Here is a tiny trained network, its code and every weight. The questions are about switching its units off for an input and a target symbol, where a switched-off unit gives its printed mean instead of its output.

import numpy as np


def w(rows, s, z=0):
    codes = np.array(rows[::2]) - 128.0
    scale = np.full(codes.shape[1], s)
    scale[-1] = z or s
    return codes * scale


def norm(h):
    return h / np.sqrt((h * h).mean(-1, keepdims=True) + 1e-5)


def f(y):
    return np.maximum(y, 0)


def softmax(a):
    e = np.exp(a - a.max(-1, keepdims=True))
    return e / e.sum(-1, keepdims=True)


def log_softmax(a):
    a = a - a.max(-1, keepdims=True)
    return a - np.log(np.exp(a).sum(-1, keepdims=True))


def net(x, mask):
    ids = ['Δβγεηθμξφ'.index(c) for c in x.split()]
    T = len(ids)
    res = E[ids] + P[:T]
    r = norm(res)
    for j in range(2):
        rows = slice(2 * j, 2 * j + 2)
        q, k, v = (r @ M[0][rows].T for M in (Q, K, V))
        z = softmax(np.where(np.tri(T) > 0, q @ k.T / 2**0.5, -1e9)) @ v
        o = O[0][rows]
        res = res + np.where(mask[j], z, o[:, -1]) @ o[:, :-1]
    y = f(norm(res) @ A[0][:, :-1].T + A[0][:, -1])
    res = res + np.where(mask[2:6], y, B[0][:, -1]) @ B[0][:, :-1]
    return log_softmax(norm(res)[-1] @ U[:, :-1].T + U[:, -1])


Q, K, V, O, A, B = {}, {}, {}, {}, {}, {}
E = w([
[55,57,44,99,129,162,156,164,140],'Δ',
[10,108,121,48,169,173,111,100,162],'β',
[178,80,71,163,103,88,180,166,158],'γ',
[185,135,167,58,230,133,177,134,156],'ε',
[91,101,118,160,37,121,178,93,214],'η',
[254,137,101,122,132,160,85,120,152],'θ',
[168,101,58,70,96,155,156,120,126],'μ',
[157,24,89,89,144,109,88,147,146],'ξ',
[100,223,74,106,138,75,84,134,83],'φ',
],0.0025)
P = w([
[133,122,58,180,187,143,185,106,122],'0',
[125,186,70,134,153,143,116,240,251],'1',
[176,85,92,139,118,112,188,139,78],'2',
[153,103,61,116,156,104,168,70,121],'3',
[135,157,89,57,101,99,115,224,217],'4',
[179,90,150,90,52,106,158,109,34],'5',
[170,96,101,66,96,72,146,45,95],'6',
[170,141,115,5,43,55,86,182,199],'7',
],0.0026)
Q[0] = w([
[108,106,212,224,145,157,114,143,58],'head 1',
[126,94,141,181,178,120,159,33,65],'head 1',
[171,179,51,3,106,75,149,147,216],'head 2',
[124,90,109,136,155,114,146,30,65],'head 2',
],0.017)
K[0] = w([
[108,147,67,204,250,159,185,108,189],'head 1',
[110,127,217,121,154,197,203,214,125],'head 1',
[186,62,174,8,44,97,113,128,95],'head 2',
[65,149,224,172,56,116,130,174,57],'head 2',
],0.013)
V[0] = w([
[114,65,81,155,16,195,101,101,183],'head 1',
[33,130,36,139,106,96,70,168,41],'head 1',
[131,25,223,134,149,166,142,113,215],'head 2',
[217,141,161,77,255,152,71,154,91],'head 2',
],0.0096)
O[0] = w([
[155,109,155,219,181,228,63,107,96,222],'head 1',
[118,111,89,160,156,18,61,148,2,254],'head 1',
[93,91,188,83,211,70,88,189,47,20],'head 2',
[247,122,130,68,223,113,61,28,170,45],'head 2',
],0.0038,0.0041)
A[0] = w([
[93,162,120,125,86,151,119,208,191,114],'neuron 1',
[104,165,178,124,96,132,82,254,166,88],'neuron 2',
[110,170,172,85,112,4,126,177,105,3],'neuron 3',
[131,128,121,78,110,104,79,223,213,148],'neuron 4',
],0.014,0.0047)
B[0] = w([
[199,197,192,80,115,118,134,141,87,254],'neuron 1',
[107,39,95,118,164,102,112,63,237,211],'neuron 2',
[137,71,116,17,40,254,35,189,177,227],'neuron 3',
[37,113,85,173,117,146,184,164,25,215],'neuron 4',
],0.0091,0.0061)
U = w([
[55,118,102,195,150,108,139,174,24,108],'Δ',
[129,103,98,55,83,156,67,195,133,107],'β',
[164,221,187,129,112,142,136,160,69,170],'γ',
[110,85,132,41,154,73,226,105,127,84],'ε',
[70,84,188,190,112,119,135,124,172,163],'η',
[181,162,168,125,172,146,80,82,247,147],'θ',
[140,133,68,191,130,255,174,83,116,4],'μ',
[171,103,125,126,206,78,78,88,64,165],'ξ',
[138,151,71,149,87,30,118,103,163,180],'φ',
],0.0071,0.0039)

Each question gives the input, a string of symbols that net reads in full, and the target symbol t.
The units are the heads (2 rows each of Q, K, V and O) and the neurons (one row each of A and B). Each row of codes is followed by its name. A weight is (code - 128) times the scale printed after its matrix; where a second scale follows, it is the last column's (O, A, B and U).
mask holds one flag per unit, heads first, then neurons. A switched-off unit (its flag False) gives its mean, the last column of its rows in O or B, instead of its output. The means were averaged over made-up inputs and are rounded, as every weight is.
A unit's drop is (log p(t) with every unit on - log p(t) with that unit switched off) / (log p(t) with every unit on - log p(t) with every unit switched off).
The circuit of an input: a set's keep is (log p(t) with only the set's units on - log p(t) with every unit switched off) / (log p(t) with every unit on - log p(t) with every unit switched off). Starting from all 6 units, units are removed one at a time, each time the one whose removal leaves the highest keep (on an exact tie, the one counted first), for as long as the keep stays at least 0.8.
units of the circuit, in order: the units of the circuit, biggest drop first
unit that matters most: the unit with the biggest drop
k most important neurons: the k neurons with the biggest drops, biggest first
which heads matter: for each layer, one digit per head in row order, 1 if its drop is at least 0.15 and else 0, layers parted by /
input φ γ ξ γ ξ ε θ, target ε: which heads matter -> 11
input φ Δ γ Δ γ β θ Δ, target μ: unit that matters most -> head 2
input γ θ η γ, target η: 2 most important neurons -> (neuron 2; neuron 3)
input ξ η ε ξ, target ε: units of the circuit, in order -> (head 1; head 2; neuron 4)
input μ η ξ γ, target ξ: units of the circuit, in order -> (head 2; neuron 3)
input γ ξ Δ β μ ξ θ, target ξ: units of the circuit, in order -> (neuron 3; head 2)
input ε γ ε γ φ η η γ, target θ: which heads matter -> 10
input ε β γ φ γ γ μ θ, target γ: 3 most important neurons -> (neuron 1; neuron 3; neuron 4)
input γ μ γ Δ γ ξ, target ξ: which heads matter -> 11
input γ μ φ μ, target φ: which heads matter -> 11
input μ β φ Δ φ ξ φ, target ξ: 3 most important neurons -> (neuron 3; neuron 4; neuron 1)
input β η ξ ξ, target ξ: which heads matter -> 01
input γ θ ξ Δ ξ φ ε, target φ: units of the circuit, in order -> (head 2; head 1)
input η γ β ε φ η γ β, target θ: unit that matters most -> head 1
input ξ θ γ, target γ: which heads matter -> 10
input γ ξ γ γ γ μ ξ, target μ: units of the circuit, in order -> (head 1; neuron 3; head 2)
input γ γ ε β, target ε: 2 most important neurons -> (neuron 4; neuron 3)
input ξ γ ξ γ β, target Δ: 2 most important neurons -> (neuron 4; neuron 3)
input β φ μ Δ ε η η, target η: 3 most important neurons -> (neuron 2; neuron 3; neuron 4)
input γ γ Δ, target Δ: most important neuron -> (neuron 3)
input ξ η β φ γ γ β, target γ: 2 most important neurons -> (neuron 3; neuron 1)
input μ η Δ θ, target Δ: 2 most important neurons -> (neuron 3; neuron 1)
input φ β φ γ β θ Δ ξ, target Δ: which heads matter -> 10
input θ β β ε φ ξ η, target ξ: which heads matter -> 11
